Here is a tiny trained network, its code and every weight. The questions are about switching its units off for an input and a target symbol, where a switched-off unit gives its printed mean instead of its output.

import numpy as np


def w(rows, s, z=0):
    codes = np.array(rows[::2]) - 128.0
    scale = np.full(codes.shape[1], s)
    scale[-1] = z or s
    return codes * scale


def f(y):
    return np.maximum(y, 0)


def softmax(a):
    e = np.exp(a - a.max(-1, keepdims=True))
    return e / e.sum(-1, keepdims=True)


def log_softmax(a):
    a = a - a.max(-1, keepdims=True)
    return a - np.log(np.exp(a).sum(-1, keepdims=True))


def net(x, mask):
    ids = ['ΓΔΛΞΦΩαβεζηθμπστ'.index(c) for c in x.split()]
    T = len(ids)
    res = E[ids] + P[:T]
    u = 0
    for l in range(2):
        q, k, v = (res @ M[l].T for M in (Q, K, V))
        z = softmax(np.where(np.tri(T) > 0, q @ k.T / 4**0.5, -1e9)) @ v
        res = res + np.where(mask[u], z, O[l][:, -1]) @ O[l][:, :-1]
        u += 1
        y = f(res @ A[l][:, :-1].T + A[l][:, -1])
        res = res + np.where(mask[u : u + 12], y, B[l][:, -1]) @ B[l][:, :-1]
        u += 12
    return log_softmax(res[-1] @ U[:, :-1].T + U[:, -1])


Q, K, V, O, A, B = {}, {}, {}, {}, {}, {}
E = w([
[112,55,31,35,78,135,117],'Γ',
[158,81,46,118,80,175,105],'Δ',
[154,130,58,209,163,94,153],'Λ',
[203,108,189,100,145,99,87],'Ξ',
[89,172,156,70,108,214,133],'Φ',
[165,163,80,249,110,205,122],'Ω',
[106,113,58,162,100,150,153],'α',
[107,171,103,67,187,86,57],'β',
[184,143,155,35,102,166,151],'ε',
[146,118,45,142,77,177,62],'ζ',
[87,140,24,138,174,102,156],'η',
[99,125,131,34,196,78,176],'θ',
[99,221,143,109,82,106,101],'μ',
[171,149,146,99,177,233,95],'π',
[160,90,65,172,149,133,197],'σ',
[103,138,54,169,177,130,199],'τ',
],0.021)
P = w([
[147,78,67,159,119,134,114],'0',
[132,87,101,161,117,137,114],'1',
[215,163,46,144,145,146,137],'2',
[131,106,138,165,122,138,114],'3',
[231,192,50,116,158,154,139],'4',
[126,120,169,160,127,136,110],'5',
[243,214,64,98,169,155,142],'6',
[120,136,200,155,132,150,107],'7',
[254,237,75,84,182,144,131],'8',
[115,152,233,153,137,148,101],'9',
[247,255,95,84,185,155,126],'10',
[119,149,241,151,135,142,106],'11',
],0.0091)
Q[0] = w([
[205,218,96,118,146,138,144],'0.h0',
[254,221,84,37,173,147,143],'0.h0',
[153,105,143,143,93,106,117],'0.h0',
[90,46,147,173,170,143,85],'0.h0',
],0.017)
K[0] = w([
[140,197,206,114,161,125,137],'0.h0',
[140,208,250,49,193,127,95],'0.h0',
[197,113,122,121,62,94,114],'0.h0',
[128,58,60,194,126,138,118],'0.h0',
],0.014)
V[0] = w([
[147,89,211,91,109,114,116],'0.h0',
[187,129,168,163,158,103,63],'0.h0',
[179,88,120,179,97,90,94],'0.h0',
[152,149,153,105,2,88,203],'0.h0',
],0.008)
O[0] = w([
[254,194,93,99,183,128,114,2],'0.h0',
[205,122,158,162,156,61,118,95],'0.h0',
[121,84,187,121,90,79,129,68],'0.h0',
[139,170,80,154,31,65,245,75],'0.h0',
],0.0085,0.0028)
A[0] = w([
[2,208,140,199,131,106,59,177],'0.n0',
[131,92,192,93,131,200,146,18],'0.n1',
[123,99,189,187,106,139,189,227],'0.n2',
[140,219,79,207,94,167,91,5],'0.n3',
[100,47,162,91,65,174,215,52],'0.n4',
[128,85,92,180,135,63,73,36],'0.n5',
[91,69,116,99,197,51,159,163],'0.n6',
[87,133,94,74,177,73,164,1],'0.n7',
[91,180,251,67,106,125,120,213],'0.n8',
[53,71,99,64,134,130,174,138],'0.n9',
[145,180,88,222,192,13,108,88],'0.n10',
[149,125,180,179,80,163,118,2],'0.n11',
],0.0087,0.0032)
B[0] = w([
[63,218,61,134,128,86,83,227],'0.n0',
[197,145,162,110,75,96,179,151],'0.n1',
[67,69,71,175,77,139,182,223],'0.n2',
[133,76,123,20,146,76,167,234],'0.n3',
[141,76,155,70,138,103,196,223],'0.n4',
[78,198,189,110,91,165,122,176],'0.n5',
[179,254,193,205,131,136,91,236],'0.n6',
[248,131,177,173,86,75,140,190],'0.n7',
[213,194,100,10,135,151,147,192],'0.n8',
[145,135,222,112,206,89,115,255],'0.n9',
[149,109,74,73,49,204,84,230],'0.n10',
[133,25,36,127,217,103,71,148],'0.n11',
],0.0065,0.0059)
Q[1] = w([
[102,136,181,165,88,25,134],'1.h0',
[150,108,137,64,78,94,223],'1.h0',
[131,186,4,90,143,92,164],'1.h0',
[199,153,53,94,254,148,131],'1.h0',
],0.0094)
K[1] = w([
[80,87,112,190,121,79,137],'1.h0',
[143,141,147,19,61,91,247],'1.h0',
[123,219,135,74,116,111,122],'1.h0',
[214,196,105,115,192,135,116],'1.h0',
],0.011)
V[1] = w([
[115,101,51,103,164,113,99],'1.h0',
[203,97,104,156,140,2,108],'1.h0',
[120,164,158,150,92,184,152],'1.h0',
[76,200,108,118,106,13,107],'1.h0',
],0.0074)
O[1] = w([
[118,85,214,211,104,68,72,108],'1.h0',
[169,3,114,38,179,112,85,143],'1.h0',
[128,179,81,147,104,164,158,126],'1.h0',
[120,107,37,185,131,4,68,255],'1.h0',
],0.0045,0.0036)
A[1] = w([
[84,167,193,166,140,52,127,161],'1.n0',
[33,135,221,85,115,83,116,194],'1.n1',
[191,32,145,110,176,7,117,191],'1.n2',
[112,38,48,141,165,160,88,3],'1.n3',
[155,219,189,75,122,122,119,22],'1.n4',
[115,32,124,185,127,213,164,78],'1.n5',
[226,45,118,60,88,156,105,86],'1.n6',
[185,142,140,186,150,122,151,108],'1.n7',
[52,107,143,81,2,130,82,139],'1.n8',
[86,123,155,174,180,132,237,55],'1.n9',
[115,197,82,117,110,131,59,188],'1.n10',
[185,67,85,243,186,148,155,145],'1.n11',
],0.0082,0.0047)
B[1] = w([
[198,144,79,144,177,136,208,187],'1.n0',
[175,165,82,90,97,140,126,185],'1.n1',
[125,166,134,94,72,163,101,238],'1.n2',
[181,186,121,57,200,39,71,178],'1.n3',
[72,60,39,178,118,93,122,230],'1.n4',
[108,103,157,144,176,74,177,212],'1.n5',
[97,151,174,217,139,81,191,249],'1.n6',
[99,84,123,66,114,123,113,168],'1.n7',
[175,37,92,115,148,158,75,202],'1.n8',
[40,219,75,52,127,150,67,189],'1.n9',
[145,91,255,145,95,141,127,254],'1.n10',
[84,143,230,101,84,121,61,215],'1.n11',
],0.0076,0.0092)
U = w([
[172,90,150,40,81,165,134,31],'Γ',
[169,4,122,164,158,112,189,168],'Δ',
[136,103,98,238,102,165,132,248],'Λ',
[197,126,225,169,114,97,168,63],'Ξ',
[148,176,81,99,69,235,115,160],'Φ',
[121,69,110,178,183,71,116,58],'Ω',
[117,70,2,134,153,154,144,157],'α',
[138,167,168,126,135,150,53,67],'β',
[186,107,87,171,109,125,250,123],'ε',
[142,72,67,112,121,200,70,189],'ζ',
[147,142,124,217,178,93,164,104],'η',
[178,119,74,61,246,102,143,157],'θ',
[137,149,85,119,38,78,108,85],'μ',
[178,117,145,155,166,235,130,253],'π',
[78,131,179,118,131,111,158,149],'σ',
[111,162,65,160,154,153,116,124],'τ',
],0.0071,0.004)

Each question gives the input, a string of symbols that net reads in full, and the target symbol t.
The units are the heads (4 rows each of Q, K, V and O) and the neurons (one row each of A and B). Each row of codes is followed by its name. A weight is (code - 128) times the scale printed after its matrix; where a second scale follows, it is the last column's (O, A, B and U).
mask holds one flag per unit, layer by layer, with each layer's heads first. A switched-off unit (its flag False) gives its mean, the last column of its rows in O or B, instead of its output. The means were averaged over made-up inputs and are rounded, as every weight is.
A unit's drop is (log p(t) with every unit on - log p(t) with that unit switched off) / (log p(t) with every unit on - log p(t) with every unit switched off).
The circuit of an input: a set's keep is (log p(t) with only the set's units on - log p(t) with every unit switched off) / (log p(t) with every unit on - log p(t) with every unit switched off). Starting from the 12 units with the biggest drops (on a tie, the unit counted first), units are removed one at a time, each time the one whose removal leaves the highest keep (on an exact tie, the one counted first), for as long as the keep stays at least 0.8.
circuit, biggest first: the units of the circuit, biggest drop first
unit that matters most: the unit with the biggest drop
top k neurons: the k neurons with the biggest drops, biggest first
k most important neurons of layer l: the k neurons of layer l with the biggest drops, biggest first
input ζ τ θ Ω Ω σ Λ θ Λ, target θ: circuit, biggest first : (0.n3; 0.h0)
input σ θ τ, target θ: unit that matters most : 1.n3
input α π Λ, target π: circuit, biggest first : (1.h0; 0.h0)
input π σ θ σ σ ε σ, target ε: 2 most important neurons of layer 0 : (0.n10; 0.n3)
input θ Λ ζ β Ω β Λ σ Ξ, target Ξ: circuit, biggest first : (1.n6; 0.h0)
input ζ σ Γ, target Γ: circuit, biggest first : (0.n9; 0.h0; 1.n2; 0.n4)
input σ ε Γ σ θ θ β Λ θ Φ, target Φ: circuit, biggest first : (0.n8; 1.h0)
input σ θ Λ Λ σ Δ σ, target θ: circuit, biggest first : (1.n3; 0.n7; 0.n6; 1.h0)
input θ θ θ μ β σ μ ζ θ ζ, target ζ: circuit, biggest first : (1.n8; 1.n6; 0.h0; 0.n0)
input ε η σ θ α σ θ θ μ Δ η, target μ: 4 most important neurons of layer 0 : (0.n8; 0.n0; 0.n3; 0.n7)
input τ σ Λ Γ σ π ζ Ξ Λ, target Ξ: circuit, biggest first : (1.n6; 0.h0; 0.n10; 1.h0)
input π θ σ σ ζ, target θ: top 3 neurons : (0.n6; 1.n3; 0.n3)
input Δ Δ μ σ Γ η, target η: 2 most important neurons of layer 0 : (0.n0; 0.n6)
input μ π Λ, target π: circuit, biggest first : (0.h0; 1.h0)
input Δ σ σ η Ξ ζ Λ μ θ σ Δ, target θ: circuit, biggest first : (1.n3; 1.h0; 0.h0)
input σ ε σ, target ε: circuit, biggest first : (0.h0)
input σ σ Λ Γ, target Γ: top 4 neurons : (0.n9; 0.n4; 1.n2; 1.n1)
input μ π ζ σ σ β τ Δ θ θ Φ μ, target μ: circuit, biggest first : (0.n0; 1.h0)
input Δ σ Ξ σ σ Λ σ, target Ξ: circuit, biggest first : (0.h0; 1.n11)
input σ σ σ σ σ ζ μ ε Λ, target ε: 3 most important neurons of layer 0 : (0.n10; 0.n3; 0.n8)
input ε η σ θ ζ θ Ω, target θ: top 2 neurons : (0.n3; 1.n3)
input Ω σ σ Δ σ θ τ Ω σ Γ Δ, target θ: 2 most important neurons of layer 0 : (0.n7; 0.n6)
input Λ Λ θ τ σ σ σ ζ ζ, target θ: circuit, biggest first : (1.n3; 0.n6; 0.n7; 1.h0)
input ε σ μ Λ σ η τ θ σ μ Λ, target μ: 2 most important neurons of layer 0 : (0.n8; 0.n0)
input μ σ Λ μ τ β, target β: unit that matters most : 1.n10
input σ σ μ σ σ σ Λ, target μ: 2 most important neurons of layer 0 : (0.n0; 0.n3)
input Δ μ σ, target μ: top 2 neurons : (1.n11; 0.n0)
input Λ θ σ σ Λ, target θ: top 3 neurons : (1.n3; 0.n6; 0.n7)
